Here is a tiny trained network, its code and every weight. The questions are about switching its units off for an input and a target symbol, where a switched-off unit gives its printed mean instead of its output.

import numpy as np


def w(rows, s, z=0):
    codes = np.array(rows[::2]) - 128.0
    scale = np.full(codes.shape[1], s)
    scale[-1] = z or s
    return codes * scale


def f(y):
    return np.maximum(y, 0)


def softmax(a):
    e = np.exp(a - a.max(-1, keepdims=True))
    return e / e.sum(-1, keepdims=True)


def log_softmax(a):
    a = a - a.max(-1, keepdims=True)
    return a - np.log(np.exp(a).sum(-1, keepdims=True))


def net(x, mask):
    ids = ['Γαβεηθξτψω'.index(c) for c in x.split()]
    T = len(ids)
    res = E[ids] + P[:T]
    q, k, v = (res @ M[0].T for M in (Q, K, V))
    z = softmax(np.where(np.tri(T) > 0, q @ k.T / 4**0.5, -1e9)) @ v
    res = res + np.where(mask[0], z, O[0][:, -1]) @ O[0][:, :-1]
    y = f(res @ A[0][:, :-1].T + A[0][:, -1])
    res = res + np.where(mask[1:17], y, B[0][:, -1]) @ B[0][:, :-1]
    return log_softmax(res[-1] @ U[:, :-1].T + U[:, -1])


Q, K, V, O, A, B = {}, {}, {}, {}, {}, {}
E = w([
[151,159,155,135],'Γ',
[153,116,183,160],'α',
[121,121,189,163],'β',
[163,148,97,91],'ε',
[169,126,146,129],'η',
[65,144,61,152],'θ',
[9,99,169,146],'ξ',
[149,72,107,238],'τ',
[153,59,106,102],'ψ',
[115,52,149,140],'ω',
],0.013)
P = w([
[112,106,135,4],'0',
[104,101,133,20],'1',
[137,148,85,117],'2',
[95,98,133,28],'3',
[126,139,77,143],'4',
[78,87,134,34],'5',
[119,137,67,161],'6',
[78,93,137,23],'7',
[111,134,65,176],'8',
[103,87,147,7],'9',
[124,142,77,158],'10',
],0.0037)
Q[0] = w([
[81,60,52,73],'head 1',
[111,68,249,3],'head 1',
[70,121,127,167],'head 1',
[187,105,94,216],'head 1',
],0.023)
K[0] = w([
[123,19,66,73],'head 1',
[15,104,77,251],'head 1',
[99,106,173,100],'head 1',
[254,111,190,115],'head 1',
],0.021)
V[0] = w([
[78,106,94,166],'head 1',
[29,158,125,127],'head 1',
[100,156,254,197],'head 1',
[171,84,119,165],'head 1',
],0.0096)
O[0] = w([
[81,85,96,85,254],'head 1',
[51,162,93,28,210],'head 1',
[142,94,255,3,105],'head 1',
[156,49,139,166,168],'head 1',
],0.0079,0.001)
A[0] = w([
[116,173,159,112,111],'neuron 1',
[245,109,187,126,104],'neuron 2',
[78,95,173,173,153],'neuron 3',
[65,119,175,159,31],'neuron 4',
[77,157,102,138,241],'neuron 5',
[140,169,113,100,252],'neuron 6',
[99,209,96,91,52],'neuron 7',
[170,147,174,198,62],'neuron 8',
[226,132,96,120,172],'neuron 9',
[95,122,121,102,58],'neuron 10',
[172,184,102,140,93],'neuron 11',
[135,118,93,186,152],'neuron 12',
[119,241,254,197,118],'neuron 13',
[102,76,191,181,92],'neuron 14',
[116,90,160,137,122],'neuron 15',
[176,196,127,121,135],'neuron 16',
],0.012,0.0036)
B[0] = w([
[162,130,96,103,172],'neuron 1',
[128,155,102,253,250],'neuron 2',
[122,106,70,80,217],'neuron 3',
[204,125,176,134,164],'neuron 4',
[81,184,97,156,239],'neuron 5',
[131,186,94,107,209],'neuron 6',
[131,46,174,136,184],'neuron 7',
[131,155,66,183,193],'neuron 8',
[229,106,153,131,231],'neuron 9',
[159,175,159,110,187],'neuron 10',
[162,146,76,100,157],'neuron 11',
[125,108,187,94,254],'neuron 12',
[35,108,255,92,212],'neuron 13',
[101,77,65,78,206],'neuron 14',
[128,104,90,108,189],'neuron 15',
[162,173,150,89,157],'neuron 16',
],0.028,0.0042)
U = w([
[104,193,237,133,75],'Γ',
[53,94,137,192,114],'α',
[47,55,204,76,25],'β',
[198,190,64,103,4],'ε',
[168,189,101,200,69],'η',
[59,244,23,135,197],'θ',
[106,165,147,2,186],'ξ',
[146,104,22,147,237],'τ',
[186,46,206,102,150],'ψ',
[91,64,78,67,38],'ω',
],0.0055,0.0032)

Each question gives the input, a string of symbols that net reads in full, and the target symbol t.
The units are the heads (4 rows each of Q, K, V and O) and the neurons (one row each of A and B). Each row of codes is followed by its name. A weight is (code - 128) times the scale printed after its matrix; where a second scale follows, it is the last column's (O, A, B and U).
mask holds one flag per unit, heads first, then neurons. A switched-off unit (its flag False) gives its mean, the last column of its rows in O or B, instead of its output. The means were averaged over made-up inputs and are rounded, as every weight is.
A unit's drop is (log p(t) with every unit on - log p(t) with that unit switched off) / (log p(t) with every unit on - log p(t) with every unit switched off).
The circuit of an input: a set's keep is (log p(t) with only the set's units on - log p(t) with every unit switched off) / (log p(t) with every unit on - log p(t) with every unit switched off). Starting from the 12 units with the biggest drops (on a tie, the unit counted first), units are removed one at a time, each time the one whose removal leaves the highest keep (on an exact tie, the one counted first), for as long as the keep stays at least 0.8.
units of the circuit, in order: the units of the circuit, biggest drop first
unit that matters most: the unit with the biggest drop
k most important neurons: the k neurons with the biggest drops, biggest first
input ω Γ Γ Γ ψ α Γ ε τ ω, target τ: 3 most important neurons	[neuron 13; neuron 12; neuron 2]
input ε θ α θ η η ψ Γ β, target β: unit that matters most	neuron 13
input α Γ η ε θ ξ ψ, target ψ: units of the circuit, in order	[head 1; neuron 12; neuron 9]
input α ψ ω θ Γ ε ψ β ψ ε, target θ: units of the circuit, in order	[head 1; neuron 5]
input θ Γ Γ Γ, target θ: units of the circuit, in order	[head 1; neuron 5]
input Γ ψ β Γ θ ω η ψ, target θ: units of the circuit, in order	[head 1; neuron 5; neuron 9]
input ψ β β θ α Γ τ τ ψ η, target τ: units of the circuit, in order	[neuron 13; neuron 12]
input τ α α α η ω ξ β θ Γ, target θ: units of the circuit, in order	[neuron 5; head 1]
input Γ ε θ α ξ α, target ξ: 2 most important neurons	[neuron 2; neuron 8]
input α θ ξ Γ, target ξ: units of the circuit, in order	[neuron 2; head 1]
input ψ ψ α Γ ψ Γ ε Γ α ε, target ε: units of the circuit, in order	[neuron 13; head 1; neuron 9; neuron 11]
input ψ ω β η τ τ, target τ: 2 most important neurons	[neuron 8; neuron 13]
input α ψ ψ η τ α ω ψ, target τ: 3 most important neurons	[neuron 13; neuron 12; neuron 2]
input ψ η τ η ω Γ, target τ: units of the circuit, in order	[head 1; neuron 13; neuron 12; neuron 14]
input ξ η ε β, target ξ: unit that matters most	head 1
input Γ ψ ε ξ β ω, target ξ: 3 most important neurons	[neuron 2; neuron 10; neuron 8]
input β τ α β, target τ: units of the circuit, in order	[head 1; neuron 12; neuron 14]
input Γ ω τ β, target τ: units of the circuit, in order	[head 1; neuron 2; neuron 12; neuron 14]
input η Γ ε Γ ω τ η, target η: 2 most important neurons	[neuron 2; neuron 8]
input α τ α η β ψ τ α ξ, target ξ: 3 most important neurons	[neuron 2; neuron 10; neuron 4]
input ξ ω α ω ω, target ω: unit that matters most	neuron 2
input ψ η ξ ε, target ξ: 2 most important neurons	[neuron 2; neuron 7]
